Here is a tiny trained network, its code and every weight. The questions are about switching its units off for an input and a target symbol, where a switched-off unit gives its printed mean instead of its output.

import numpy as np


def w(rows, s, z=0):
    codes = np.array(rows[::2]) - 128.0
    scale = np.full(codes.shape[1], s)
    scale[-1] = z or s
    return codes * scale


def norm(h):
    return h / np.sqrt((h * h).mean(-1, keepdims=True) + 1e-5)


def f(y):
    return np.maximum(y, 0)


def softmax(a):
    e = np.exp(a - a.max(-1, keepdims=True))
    return e / e.sum(-1, keepdims=True)


def log_softmax(a):
    a = a - a.max(-1, keepdims=True)
    return a - np.log(np.exp(a).sum(-1, keepdims=True))


def net(x, mask):
    ids = ['ΔΠΦαβγεημσω'.index(c) for c in x.split()]
    T = len(ids)
    res = E[ids] + P[:T]
    r = norm(res)
    for j in range(3):
        rows = slice(4 * j, 4 * j + 4)
        q, k, v = (r @ M[0][rows].T for M in (Q, K, V))
        z = softmax(np.where(np.tri(T) > 0, q @ k.T / 4**0.5, -1e9)) @ v
        o = O[0][rows]
        res = res + np.where(mask[j], z, o[:, -1]) @ o[:, :-1]
    y = f(norm(res) @ A[0][:, :-1].T + A[0][:, -1])
    res = res + np.where(mask[3:11], y, B[0][:, -1]) @ B[0][:, :-1]
    return log_softmax(norm(res)[-1] @ U[:, :-1].T + U[:, -1])


Q, K, V, O, A, B = {}, {}, {}, {}, {}, {}
E = w([
[42,155,118,207,212,147,150,171,32,36],'Δ',
[116,150,79,152,116,130,136,17,147,133],'Π',
[30,30,183,150,76,44,193,119,160,100],'Φ',
[121,139,120,151,65,254,157,122,148,46],'α',
[136,66,87,156,108,140,141,131,18,166],'β',
[97,128,124,122,108,149,126,23,168,129],'γ',
[172,153,172,160,97,140,217,79,169,130],'ε',
[178,122,104,130,178,113,193,103,149,127],'η',
[144,166,159,118,119,144,153,64,96,168],'μ',
[77,66,161,191,185,222,149,128,168,165],'σ',
[140,154,145,109,95,103,166,99,172,152],'ω',
],0.0064)
P = w([
[137,134,171,67,199,52,2,166,137,62],'0',
[151,224,123,225,90,78,152,84,198,191],'1',
[168,178,109,220,100,105,185,71,198,164],'2',
[163,167,106,205,106,125,197,84,177,149],'3',
[146,149,133,168,87,147,187,66,156,147],'4',
[142,143,165,144,81,167,200,84,114,147],'5',
[119,150,169,129,77,166,214,90,118,138],'6',
[117,136,181,120,82,188,208,99,103,132],'7',
[123,135,173,132,100,192,241,102,117,141],'8',
[129,140,173,128,102,179,245,72,131,122],'9',
],0.0035)
Q[0] = w([
[115,71,122,154,126,173,176,114,124,79],'H1',
[71,137,155,170,85,161,202,73,155,153],'H1',
[188,111,126,96,145,125,120,165,144,126],'H1',
[153,106,95,79,178,112,72,186,132,160],'H1',
[198,173,116,82,174,115,124,43,165,163],'H2',
[128,139,48,174,158,102,112,165,147,99],'H2',
[61,107,154,176,123,140,173,152,115,128],'H2',
[58,38,82,150,157,143,60,255,59,83],'H2',
[134,152,88,148,154,167,65,91,115,149],'H3',
[139,112,139,194,109,183,215,105,112,72],'H3',
[99,125,138,143,115,152,174,83,112,111],'H3',
[119,146,171,186,110,139,196,102,81,148],'H3',
],0.0062)
K[0] = w([
[136,65,169,22,188,98,37,73,185,79],'H1',
[81,86,113,69,183,61,86,121,82,85],'H1',
[141,213,111,87,87,169,175,132,140,141],'H1',
[179,175,92,186,69,176,140,107,145,162],'H1',
[63,29,121,219,70,220,199,242,136,169],'H2',
[167,160,126,166,140,127,119,96,163,168],'H2',
[135,132,217,50,194,101,133,128,138,115],'H2',
[216,228,124,103,179,46,30,67,204,168],'H2',
[110,61,122,190,110,79,216,174,110,192],'H3',
[142,80,176,2,186,83,34,178,145,92],'H3',
[146,98,134,72,163,106,98,189,87,103],'H3',
[160,64,138,44,158,130,62,208,178,34],'H3',
],0.0047)
V[0] = w([
[149,79,246,112,90,199,174,174,124,187],'H1',
[165,76,168,66,123,111,69,234,168,163],'H1',
[230,125,235,69,215,168,146,88,198,60],'H1',
[52,70,119,173,183,96,147,150,210,49],'H1',
[204,219,119,117,14,125,121,103,52,25],'H2',
[147,197,164,142,137,216,178,128,227,9],'H2',
[41,234,93,157,145,35,130,129,86,80],'H2',
[212,134,135,143,221,189,121,137,69,143],'H2',
[87,62,137,243,201,91,203,132,33,225],'H3',
[148,80,89,7,136,95,93,176,52,127],'H3',
[245,192,3,168,126,153,179,229,130,135],'H3',
[107,193,118,122,232,240,105,112,66,10],'H3',
],0.0037)
O[0] = w([
[187,63,60,103,45,123,94,125,172,121,77],'H1',
[91,77,93,119,124,105,117,186,178,158,126],'H1',
[142,144,116,157,78,165,80,171,122,220,219],'H1',
[142,152,210,97,155,134,64,163,186,154,214],'H1',
[205,179,38,124,97,125,139,141,129,89,148],'H2',
[140,188,189,97,125,203,122,141,195,89,221],'H2',
[131,170,140,121,220,60,110,118,80,65,120],'H2',
[164,180,151,208,136,193,134,136,62,157,108],'H2',
[195,114,209,158,64,106,209,252,113,101,46],'H3',
[44,45,139,132,154,58,188,109,154,167,149],'H3',
[107,83,159,96,166,221,176,96,149,76,1],'H3',
[215,39,154,188,132,123,56,74,127,133,223],'H3',
],0.0044,0.0039)
A[0] = w([
[127,132,151,209,79,187,177,176,189,195,92],'N1',
[157,138,95,172,56,93,131,80,137,192,121],'N2',
[147,36,132,100,139,73,239,198,194,76,197],'N3',
[133,168,201,96,132,104,232,46,147,213,143],'N4',
[146,174,184,211,147,93,121,74,149,165,103],'N5',
[211,210,154,126,73,166,161,61,155,146,223],'N6',
[57,82,72,206,130,208,61,109,146,114,133],'N7',
[217,175,91,60,164,126,4,132,131,151,249],'N8',
],0.003,0.0017)
B[0] = w([
[100,137,99,90,127,118,41,149,83,179,201],'N1',
[147,65,132,73,95,149,184,138,75,163,194],'N2',
[66,169,167,136,62,117,84,37,225,152,168],'N3',
[64,85,100,133,131,171,135,142,83,57,215],'N4',
[185,96,174,77,225,138,132,218,103,97,201],'N5',
[86,130,130,186,121,81,195,175,102,109,252],'N6',
[112,123,132,133,139,100,197,91,52,143,179],'N7',
[57,120,139,254,70,117,165,132,205,111,198],'N8',
],0.0044,0.0047)
U = w([
[95,162,153,232,122,80,101,124,134,166,254],'Δ',
[84,95,187,155,143,209,156,156,127,193,173],'Π',
[152,190,108,136,49,233,174,147,173,73,149],'Φ',
[199,111,75,125,165,173,64,34,159,91,112],'α',
[249,81,186,113,230,112,134,186,146,71,69],'β',
[81,34,152,107,112,32,182,125,177,71,101],'γ',
[119,191,96,16,131,47,108,253,165,146,77],'ε',
[198,71,45,126,87,83,177,121,22,159,108],'η',
[43,169,3,30,180,132,97,113,145,158,51],'μ',
[122,213,155,137,223,103,152,148,56,8,82],'σ',
[243,101,141,122,67,123,50,238,163,168,54],'ω',
],0.0057,0.0048)

Each question gives the input, a string of symbols that net reads in full, and the target symbol t.
The units are the heads (4 rows each of Q, K, V and O) and the neurons (one row each of A and B). Each row of codes is followed by its name. A weight is (code - 128) times the scale printed after its matrix; where a second scale follows, it is the last column's (O, A, B and U).
mask holds one flag per unit, heads first, then neurons. A switched-off unit (its flag False) gives its mean, the last column of its rows in O or B, instead of its output. The means were averaged over made-up inputs and are rounded, as every weight is.
A unit's drop is (log p(t) with every unit on - log p(t) with that unit switched off) / (log p(t) with every unit on - log p(t) with every unit switched off).
The circuit of an input: a set's keep is (log p(t) with only the set's units on - log p(t) with every unit switched off) / (log p(t) with every unit on - log p(t) with every unit switched off). Starting from all 11 units, units are removed one at a time, each time the one whose removal leaves the highest keep (on an exact tie, the one counted first), for as long as the keep stays at least 0.8.
circuit, biggest first: the units of the circuit, biggest drop first
heads that matter: for each layer, one digit per head in row order, 1 if its drop is at least 0.15 and else 0, layers parted by /
input β Π γ μ ω, target γ: heads that matter : 101
input ε β Π Φ ω Π β η ε η, target η: heads that matter : 110
input Φ Π Π ω β γ ε ω, target ε: circuit, biggest first : (H3)
input β α γ σ ε, target γ: heads that matter : 101
input Π β ε Δ μ γ, target σ: circuit, biggest first : (H1 H2)
input β Π ω β Π ω Φ Δ γ, target γ: circuit, biggest first : (H3 H1)
input β Φ η Δ Φ α ε μ, target γ: heads that matter : 101
input μ ε Π, target η: circuit, biggest first : (H1 N2)
input α Φ β α γ ε ω, target α: heads that matter : 001
input ω μ β σ Φ γ Π ε ω, target μ: heads that matter : 001
input σ α α, target ω: circuit, biggest first : (H3 H1)
input μ α β β σ ε Δ β σ η, target η: heads that matter : 100
input σ ε α ε μ, target ω: heads that matter : 101
input Δ μ ε, target β: heads that matter : 001
input β α ε σ α γ γ, target γ: circuit, biggest first : (H1)
input ω Φ ε, target μ: circuit, biggest first : (H3 H2)
input Δ γ α ε γ μ Φ Φ Π, target γ: heads that matter : 010
input α γ μ ω ω ω, target Φ: heads that matter : 010
input α ω Φ α, target α: heads that matter : 001
input β β γ μ α Φ Φ μ γ β, target γ: heads that matter : 101
input β ω η μ, target η: circuit, biggest first : (H2)
input ω γ β ε Φ ω Φ σ, target μ: circuit, biggest first : (H3 H2)
input Π γ ω μ, target σ: circuit, biggest first : (H1 N5)
input ε Π Φ σ β Π ω α μ, target Φ: circuit, biggest first : (H3 H2)
input σ α σ α ε, target ω: circuit, biggest first : (H1 H3)
